Each row has a hidden value; after the row comes its grade, the name of the range that the value falls in. Each part has its own.
[-24 197 115 -35 50 -18 55 17 20 -95 -36 20 79 -38 -97 181 -38 36 -175 -12 -88 -4 206 134 86 -232 76 -121 12 -21 112 -92 -178 -179 107 61 112 -169 -244 -74 -98 -15 -213 5 -24 123 64 -196 -262]  <77>
[-106 99 -110 7 -156 -192 -162 -195 -92 -45 -53 235 -8 93 -97 119 3 -451 -84 115 -65 -286 16 111 104 260 70 -110 -334 80 -24 -196 212 -5 -61 18 -27 156 185 156 -136 184 76 -75 -173 -3 -197 -84 -51]  <74>
[-5 -95 -127 -108 -9 201 246 -129 69 135 139 105 -134 165 -35 -117 -35 184 -160 123 166 -134 135 3 1 98 62 -168 43 223 62 -133 -9 40 173 77 4 45 128 -140 135 -32 -162 96 -25 100 7 -22 -55]  <66>
[52 -117 59 -83 -143 -112 87 -182 -24 98 164 201 -197 35 -97 28 -1 -332 -129 63 220 -32 -90 70 -1 30 -50 -119 -262 79 -143 -25 294 7 -50 202 1 164 160 249 -42 -104 182 -75 -7 1 -120 196 118]  <64>
[108 44 364 136 -126 127 12 -63 -58 -59 -177 129 -281 32 -17 -112 346 -119 77 19 273 270 -53 177 -68 -72 -150 195 -142 200 -238 -7 63 -117 109 67 -69 229 199 176 101 -103 113 -113 128 185 -43 74 359]  <81>
[-140 6 141 -171 38 -119 160 -66 122 155 24 184 -112 -11 -161 16 22 25 -142 150 113 19 146 71 34 -141 -19 -254 215 349 85 -72 -77 -155 94 123 84 -52 -103 -76 -173 -164 53 97 -43 22 148 161 -80]  <64>
[114 218 192 200 1 -82 6 194 201 -103 -27 -164 184 -374 -197 211 124 -356 -116 -105 35 58 -46 12 71 -371 110 138 106 -284 105 35 -225 -60 34 145 283 -181 -17 -185 110 350 -192 -182 -7 -67 167 -44 -155]  <84>
[-221 -89 -132 -127 120 -45 195 -228 15 27 116 146 -102 143 -139 34 -22 -75 -179 27 -74 -232 187 320 39 -28 252 -167 -184 49 -33 -134 76 -138 32 130 -27 -94 -43 180 36 -98 -71 80 126 114 -94 -121 -296]  <81>
[-143 -46 -197 -145 25 54 305 148 434 14 32 -37 -53 -164 91 190 190 -198 -183 -47 390 -40 43 165 -64 -399 286 2 262 -64 63 86 -17 135 263 71 161 -379 -35 -176 10 194 -165 3 93 -87 196 -77 -272]  <78>
[-137 -161 -55 -281 135 80 19 -181 16 159 199 93 -4 105 -110 110 -134 -23 -190 46 61 -257 223 122 49 58 159 -250 -56 56 0 -126 -20 -85 237 -16 50 -89 -85 -82 -15 41 -173 15 -53 59 -96 -141 -389]  <81>
[56 -88 -3 19 -2 -251 15 -50 99 92 175 13 -69 -124 -271 -6 93 -710 -133 -13 93 -121 -141 27 23 -209 172 -13 -97 -191 -31 -21 77 -9 -121 197 173 -4 126 118 68 171 89 -99 85 -172 -9 290 -38]  <84>
[58 -179 114 -237 -10 -230 -282 -312 -176 13 151 234 -171 49 -231 -8 88 -462 -76 43 94 -210 -126 -17 -39 -8 35 -90 -201 -13 -123 -110 227 2 3 107 -21 208 33 311 15 -159 190 -39 -37 -9 -280 323 -44]  <77>
[137 133 39 18 103 126 507 96 108 140 39 -195 69 107 -140 -125 -94 103 -257 -37 -110 -77 216 112 32 -76 114 -55 -23 13 103 -165 -201 -119 87 76 39 -96 33 -198 74 91 -231 115 77 44 182 -46 -101]  <78>
[-80 -54 -199 50 -117 63 42 -162 44 19 142 230 -303 250 44 1 113 -407 -77 173 274 -39 -134 168 63 74 106 28 -292 78 -47 -96 222 -47 -73 136 35 176 236 185 73 -33 85 -55 78 56 -168 -64 116]  <84>
[77 61 122 -30 -85 78 514 -72 291 221 283 -47 -270 293 -190 -54 -73 73 -316 108 219 -21 82 175 57 -40 101 -113 -220 99 83 -71 106 -182 115 278 -24 17 47 140 41 -97 8 -9 135 -68 -20 118 27]  <78>
[92 315 -92 113 -178 21 55 62 77 -102 155 130 -205 261 -35 135 -84 -243 -92 147 151 170 -295 150 131 -92 28 321 -193 106 226 -144 64 -121 -146 156 70 245 77 137 -91 -155 92 -99 -11 -16 -42 -111 153]  <80>
[300 53 486 -7 100 -52 332 92 -8 -25 120 -90 76 -243 -128 82 -63 -79 -189 -185 -39 319 -47 205 -13 -402 -108 146 -164 -162 -165 44 -55 -192 -64 227 133 -30 -129 165 -20 -224 28 -64 152 103 192 125 11]  <74>
[-282 -13 -87 -246 275 -117 143 -216 31 71 -27 41 -38 66 -229 89 71 -153 -135 16 -103 -459 158 267 -32 -16 331 -190 -52 53 65 -181 61 -181 124 93 -14 -122 -23 0 118 36 21 166 93 92 -150 -85 -462]  <66>
[15 21 115 26 78 -1 41 -6 -42 -154 -27 22 179 -211 -103 88 -5 -2 -124 -132 -174 28 212 177 45 -236 91 -22 8 -111 -67 -50 -193 -42 82 23 108 -186 -149 -9 -2 60 -298 -51 25 147 140 -163 -244]  <77>
[26 -4 -81 -108 13 203 322 101 58 132 7 -91 98 -3 94 123 -100 15 -217 -80 137 -57 252 102 8 -53 44 -168 -35 -30 -43 -43 -71 10 215 -33 56 -195 -2 -254 -61 163 -282 16 -43 99 104 -258 -190]  <64>
[46 -238 -336 -311 59 33 108 -301 -347 91 16 131 -130 273 20 -204 -33 -251 -130 -40 -47 -443 164 35 -127 188 137 -326 -311 21 -177 -215 247 117 60 -50 -149 91 137 80 79 -69 -36 217 54 190 -258 5 -120]  <84>
[109 16 175 327 -159 -62 -213 49 82 -57 -124 154 -29 -283 -95 -95 354 -485 63 133 235 180 -141 -181 56 -93 -118 138 177 45 -42 -19 -134 114 -76 98 218 164 324 -126 156 277 -29 -162 -127 -36 147 270 335]  <84>
[211 -75 204 -61 -4 31 -170 -124 -210 10 65 168 -131 43 -77 -58 48 -294 17 49 149 81 -163 -31 -27 18 -137 140 -151 68 -123 -120 80 -4 -10 39 25 330 160 106 77 -128 116 -64 -55 102 -121 190 182]  <70>
[29 -189 -107 7 82 56 140 -124 -87 7 -49 94 -58 -65 3 -161 212 -240 -58 -11 90 -136 35 20 -83 -30 79 -49 -29 -30 -155 -90 39 116 -12 92 30 36 244 -28 274 38 -81 107 67 160 -13 97 25]  <81>
[110 118 237 92 -121 109 -173 -17 197 56 -50 67 -191 70 -103 -23 304 -147 -52 237 420 5 -32 -229 37 -4 -59 28 161 109 153 -103 -106 9 236 76 93 167 171 -195 191 179 -57 -83 -175 -48 -80 222 175]  <84>
[251 50 317 -140 4 -97 328 186 127 152 171 -171 9 -146 -160 183 -147 -217 -274 -181 180 215 79 91 -16 -490 -35 -61 -38 -209 -40 90 -37 -109 91 182 128 -201 -246 44 -195 -73 -38 -97 75 -94 162 191 -87]  <80>
[19 -98 24 -172 -44 -211 76 -93 57 -11 -173 88 -122 -59 -100 -119 275 -389 -88 -69 121 -192 137 78 -154 -185 148 -119 17 16 -152 -56 152 188 176 -1 -90 -101 55 158 -52 111 53 61 56 -73 -3 335 -12]  <74>
[211 39 188 31 147 28 134 99 -11 -161 1 -5 133 -234 -102 -57 -34 -55 -33 -122 -151 198 2 136 -25 -322 45 254 119 -30 -16 -79 -202 48 17 14 157 -20 -30 -40 56 17 -155 -22 80 89 290 60 -49]  <78>
[-43 44 -19 154 -70 128 35 -220 42 -71 -153 277 -269 227 27 -167 289 73 -49 303 215 -106 164 -72 20 146 6 -125 -8 213 84 -216 43 78 81 144 -53 186 237 3 286 -9 -89 127 -93 183 -136 130 195]  <81>
[-34 -268 72 -60 30 -51 35 -217 -138 82 84 270 -32 -103 -175 -220 106 50 -61 64 3 -9 16 -9 -14 60 -99 -60 143 287 -156 -105 -69 43 -58 124 -17 167 173 56 105 -261 -22 89 -66 138 82 257 87]  <66>
[23 -50 -137 -271 22 24 181 -229 14 82 199 72 -171 266 -154 -48 -60 27 -212 58 83 -342 5 58 -48 84 180 -103 -138 92 91 -186 170 24 145 122 -104 95 61 100 117 -141 1 117 7 24 -203 78 -178]  <64>
[-287 -232 -127 112 165 5 -35 -198 -38 14 -61 320 -69 -28 -38 -138 243 -349 73 176 13 -80 5 215 51 151 112 79 21 229 -146 -175 -20 -11 -130 31 74 149 351 19 192 63 13 56 21 158 42 12 28]  <66>
[125 -296 198 -20 -94 -14 -54 -207 -91 -4 217 194 -53 -118 -130 -11 11 -209 -79 -70 144 69 -53 115 -12 24 -69 107 -242 -54 -319 -1 182 134 17 123 -38 172 178 346 77 -77 -9 -202 -26 37 -81 201 93]  <80>
[183 192 99 -10 45 -437 78 135 83 -138 60 -66 166 -216 -263 177 -8 -556 -249 -145 -152 -19 -116 57 35 -506 157 175 -21 -380 117 -79 -61 24 -208 219 130 -143 -188 209 -127 -35 12 -10 -23 -190 105 318 -164]  <74>
[-98 148 -218 371 -29 92 191 -14 -1 -183 -150 176 40 127 -10 -220 189 6 -36 138 -201 15 -1 203 125 157 95 327 -7 209 62 -284 -201 26 -217 52 -40 176 350 3 177 5 -205 98 -30 167 156 -146 186]  <78>
[220 241 257 174 -51 -305 -271 71 -61 -313 -75 102 166 -398 -317 69 67 -301 33 -73 -197 155 -204 -61 37 -363 -26 330 186 -79 127 -80 -181 86 -151 136 177 108 -32 81 9 35 -19 -141 -117 -46 170 256 39]  <66>
[-113 -257 -47 -312 169 13 251 -227 -30 139 340 155 -234 211 -14 164 -148 -255 -213 -21 176 -62 21 394 -8 -130 165 -108 -397 -71 -188 -36 291 -186 3 182 -2 -26 -98 352 -37 -323 116 20 212 119 -192 -66 -254]  <70>
[154 -157 360 7 -10 -110 36 -72 85 180 139 -2 -105 -124 -265 -14 77 -515 -88 -25 218 31 -27 64 -13 -93 -11 10 -179 -104 -201 12 130 -27 61 146 82 99 175 168 63 184 121 -205 47 -125 -27 367 100]  <80>
[89 -130 326 -138 54 -39 -53 -62 -2 192 3 73 -2 -169 -108 55 132 -249 -95 68 278 -28 9 -146 -29 -15 -154 -142 82 57 -105 -37 1 -13 130 84 104 93 114 -137 48 44 65 -23 -169 21 -16 285 27]  <64>
[-3 -60 -37 -5 34 9 29 -72 20 -53 -106 177 -86 -81 1 -95 271 -150 -11 103 184 -54 -81 -53 -67 -56 17 72 181 143 3 -113 -3 142 19 92 45 110 225 -81 200 -30 3 108 -59 103 39 184 90]  <64>
[21 47 60 121 2 -204 118 11 -114 -121 -17 10 167 -218 -153 142 20 -321 -169 -201 -185 26 62 236 54 -259 64 65 -208 -265 -158 -24 -42 -70 -187 176 37 -125 -52 221 -40 -42 -125 -68 48 86 48 -56 -121]  <81>
[69 132 -21 129 -204 -21 -256 -44 50 -320 168 266 42 -156 -3 225 64 -160 -32 74 107 134 -436 55 117 -31 -21 463 -65 18 73 -66 37 104 -128 145 127 247 163 161 62 -103 -8 -204 -178 32 -25 -130 47]  <74>
[-67 -205 289 244 245 -232 -6 -81 -41 16 -154 223 190 -512 -172 -76 241 -408 7 107 -87 66 117 -66 55 -121 -99 -119 212 -21 -158 -74 -167 34 -256 221 275 17 230 -102 233 151 -18 53 -111 127 252 395 70]  <80>
[-33 80 -212 70 73 -131 120 -4 161 39 44 32 107 -136 -254 -146 128 -205 -123 147 -87 -283 -159 -157 54 3 180 41 322 133 288 -202 -206 66 -120 161 191 56 268 -312 238 166 -71 153 -109 -80 171 176 -91]  <78>
[115 40 235 52 -139 -191 287 41 -20 52 172 30 99 -178 -153 181 -220 -232 -252 -149 -78 215 75 255 110 -207 -100 -84 -317 -96 -191 57 64 -156 -155 216 81 -82 -98 264 -295 -98 -8 -174 32 0 151 -6 0]  <78>
[62 116 62 -194 18 -12 203 61 101 20 137 -64 104 3 -97 180 -77 88 -290 -81 30 -54 25 103 33 -199 72 39 21 -46 95 -79 -121 -88 127 89 21 -129 -178 -38 -103 -157 -153 35 -69 2 49 -86 -265]  <74>
[273 -175 6 60 -240 174 -162 -92 -280 -162 -67 259 -44 -12 126 -205 66 -123 80 -53 115 175 -28 -15 -69 143 -193 223 -141 139 -308 -100 95 358 67 -151 -110 309 305 150 2 8 -131 -136 -123 149 18 75 366]  <64>
[110 89 131 222 12 -171 238 104 -54 -158 -276 36 106 -211 -197 -259 161 -43 -55 -131 -272 171 281 118 -33 -361 22 77 216 40 -63 -110 -283 104 -80 58 -18 -125 -23 62 -25 -1 -229 88 70 69 359 266 135]  <66>
[106 -97 -34 -345 -42 86 134 -228 -58 139 167 39 -273 336 6 100 -23 -203 -210 5 338 -300 -23 82 -105 112 83 -133 -419 -65 -98 -107 407 15 218 97 -164 135 86 215 63 -121 123 24 13 52 -403 45 -92]  <64>
[-81 75 -50 342 80 -78 16 21 -194 -164 -254 240 188 -136 -53 -201 100 -148 14 88 -376 149 223 104 149 -51 -37 28 135 168 -23 -230 -367 -34 -287 -8 131 34 107 -105 -18 31 -254 109 -69 225 323 -45 121]  <84>
[100 67 197 182 -10 -317 207 99 65 -73 159 3 137 -454 -348 58 -6 -292 -141 -160 -162 238 -180 144 67 -478 16 164 88 -115 -21 80 -156 -120 -304 352 237 -87 -44 144 -8 -125 11 -108 123 -44 309 193 -15]  <70>
[-106 -213 -73 -16 37 -76 -32 -209 -72 94 172 198 82 -96 -170 -9 9 -171 -154 74 -22 -194 40 -9 91 126 33 -142 -28 32 -77 -119 -39 11 -90 145 76 63 157 3 119 -19 -117 11 -135 67 -36 58 -132]  <81>
[-129 -153 -5 -216 88 43 157 -110 165 143 -1 156 -159 14 -50 -114 120 -81 -61 125 193 -110 150 99 -58 -39 121 -201 187 320 -15 -78 8 16 248 -22 74 -56 77 -140 -9 85 5 90 51 19 123 113 -100]  <78>
[-80 78 -56 8 -58 -191 222 -33 50 51 234 133 -62 93 -146 186 -170 -327 -230 35 -14 52 -77 291 148 -125 74 24 -273 0 22 -76 104 -196 -234 242 63 19 -35 273 -210 -198 86 -60 35 -29 9 -40 -66]  <64>
[32 66 36 161 -168 -183 -83 -62 -74 -141 -342 138 -3 -100 -142 -187 451 -209 -15 6 37 -133 -1 -94 -74 15 -34 138 137 95 -74 -156 -41 225 -21 62 -170 136 287 84 129 31 -40 66 -163 28 -20 325 251]  <64>
[57 36 174 18 33 62 163 -15 51 83 -129 65 -39 -42 -59 -95 187 57 -101 124 159 -10 115 -105 -19 -21 -90 -106 182 183 41 -120 -121 -2 104 106 46 60 136 -209 137 -1 -72 117 -109 113 91 180 97]  <64>
[28 -10 115 -229 164 119 228 -5 53 16 221 6 72 -41 -59 167 -261 109 -172 -82 -55 61 93 293 37 -182 105 5 -70 49 -2 -51 -69 -156 167 15 138 -114 -188 -34 -108 -76 -132 -38 87 109 140 -241 -336]  <78>
[-262 122 -247 -321 17 -66 540 -195 141 155 274 39 -217 364 -144 251 -223 204 -416 34 45 -334 176 365 54 -90 281 -374 -288 87 179 -96 220 -319 69 326 -104 -210 -252 200 -120 -374 11 181 144 86 -209 -271 -455]  <66>
